Read these off the matrix that follows. Indices start at 1.
1) Report the entry in the top-right corner.
2) Report the entry just left of the smallest entry.
3) Report the entry in row 3 and column 1.
4) Report the entry directly above 122.
5) Report the entry at row 2, column 1.
6) Report the entry in row 1 and column 1.
7) Report the entry directly below 117.
8) Report the bottom-right entry.
[[114 133 132 142 126 136 136 120 121]
 [128 129 126 131 122 125 133 117 107]
 [123 125 143 116 136 121 130 140 125]
 [125 126 135 135 128 119 132 149 123]]
1) 121
2) 117
3) 123
4) 126
5) 128
6) 114
7) 140
8) 123

Read these off the grid that follows. Rows and columns are numbered from 1.
1) Read off the entry in row 3 and column 1.
2) Read off the bottom-right entry.
3) Read off the entry in the top-right corner.
4) Read off the entry at row 1, column 2.
5) Read off the entry at row 1, column 1.
[[155 117 156 120 156 156 156 137]
 [156 118 156 119 157 157 156 137]
 [154 120 155 120 155 155 155 136]
 [155 117 156 120 156 156 156 136]
 [154 119 154 119 155 155 155 137]
 [154 118 155 120 155 156 155 136]
 [154 118 155 120 155 156 155 136]
 [155 120 156 118 156 156 156 138]
 [155 118 155 120 155 156 155 136]
 [155 119 156 120 156 156 156 136]
 [155 118 156 119 156 157 156 137]
 [156 119 156 118 157 157 156 138]]
1) 154
2) 138
3) 137
4) 117
5) 155

B =
[[141 113 137 125 120 107 107]
 [112 140 112 110 122 113 123]
 [127 137 118 126 132 137 128]
 [147 124 120 148 126 106 130]
 [142 122 138 140 149 138 121]
 [117 121 141 149 106 127 117]
 [109 130 118 117 119 143 136]
 [149 113 112 144 127 136 129]
 [128 139 114 149 119 134 121]
 [138 111 132 107 127 144 120]
 [134 139 125 110 108 145 147]
 [147 128 113 114 132 131 136]
 [113 129 116 113 143 136 133]]
Rows and columns are numbered from 1.
Find the top-left entry.
Answer: 141
The top-right entry: 107
Find the entry in row 3 and column 1.
Answer: 127
Find the entry at row 2, column 3.
Answer: 112
The entry at the centre is 117
Find the entry in row 2 and column 1.
Answer: 112
Find the entry in the bottom-left corner.
Answer: 113
Find the entry at row 1, column 3.
Answer: 137
The entry at row 1, column 2 -> 113
The entry directly below 145 -> 131
The entry in row 3 and column 3 -> 118
Find the bottom-right entry.
Answer: 133
The entry just left of the centre entry -> 118
The entry at row 2, column 2 is 140

W = [139 145 127 134 123 151 117 139 121 121 114 128 139 148 113]
Which number is the entry just right of 145? 127
Which number is the entry just right of the largest entry? 117
The centre entry is 139

X = [[128, 131, 129, 131], [125, 123, 131, 123], [128, 131, 129, 132], [125, 135, 135, 125], [129, 136, 128, 137], [126, 126, 130, 126], [126, 136, 136, 125], [126, 136, 136, 125], [127, 129, 129, 129], [126, 138, 137, 125], [130, 146, 142, 123], [121, 124, 129, 127], [129, 133, 128, 133], [126, 126, 130, 126], [126, 126, 130, 126], [131, 151, 144, 122]]
Give the entry just right of the smallest entry.
A: 124
Give the 2nd smallest entry.
A: 122
Give the 1st entry in reading order.
A: 128
The third largest entry -> 144
The fifth entry in reading order -> 125
The second entry in reading order -> 131

[[111 114 133 119]
 [115 129 151 134]]
The entry just right of 111 is 114
The entry directly above the largest entry: 133
The entry in the top-right corner -> 119

M =
[[116 128 134 134 129 149 131 137 135 125 113 131 137 124]
 [142 130 121 114 131 103 132 119 125 125 138 126 126 132]
 [119 126 132 137 134 151 127 137 135 125 116 132 134 127]]
The 5th-last entry, reading row by row: 125
Give the third entry on the main diagonal.
A: 132
The entry directly above the smallest entry is 149
Give the entry in the bottom-right corner.
A: 127
Give the bottom entry of the column that holds the smallest entry.
A: 151
Give the third entry, reading row by row.
A: 134
The 2nd entry in reading order -> 128
Give the smallest entry in the first row.
A: 113
The entry just right of the largest entry is 127
The first entry, reading row by row -> 116
The second entry on the main diagonal -> 130
The entry just left of 149 is 129
Give the entry in the top-right corner.
A: 124
The entry just right of 149 is 131

[[123 119 123 124]
 [126 119 121 124]
 [114 136 121 114]
 [115 136 120 116]
 [115 123 137 134]
 [133 126 129 126]
 [122 116 123 128]
 [139 118 130 134]
 [137 120 131 131]
 [113 120 136 134]
 [122 135 117 121]
 [119 128 135 136]
 [138 118 130 134]
 [140 130 136 105]]
The entry directly above the largest entry is 138
The second entry on the diagonal from the top-right corner is 121
Read off the bottom entry of the column that holds the largest entry.
A: 140
The smallest entry in the last column: 105
Read off the smallest entry in the first column.
A: 113
Read off the second entry on the main diagonal.
A: 119
The 1st entry in reading order -> 123
Read off the fifth entry, reading row by row.
A: 126
Read off the 3rd entry, reading row by row.
A: 123
The entry just right of 129 is 126
The third entry on the main diagonal is 121
Read off the entry in the top-right corner.
A: 124
Read off the largest entry in the last column.
A: 136
Read off the second largest entry.
A: 139
The third-last entry, reading row by row is 130
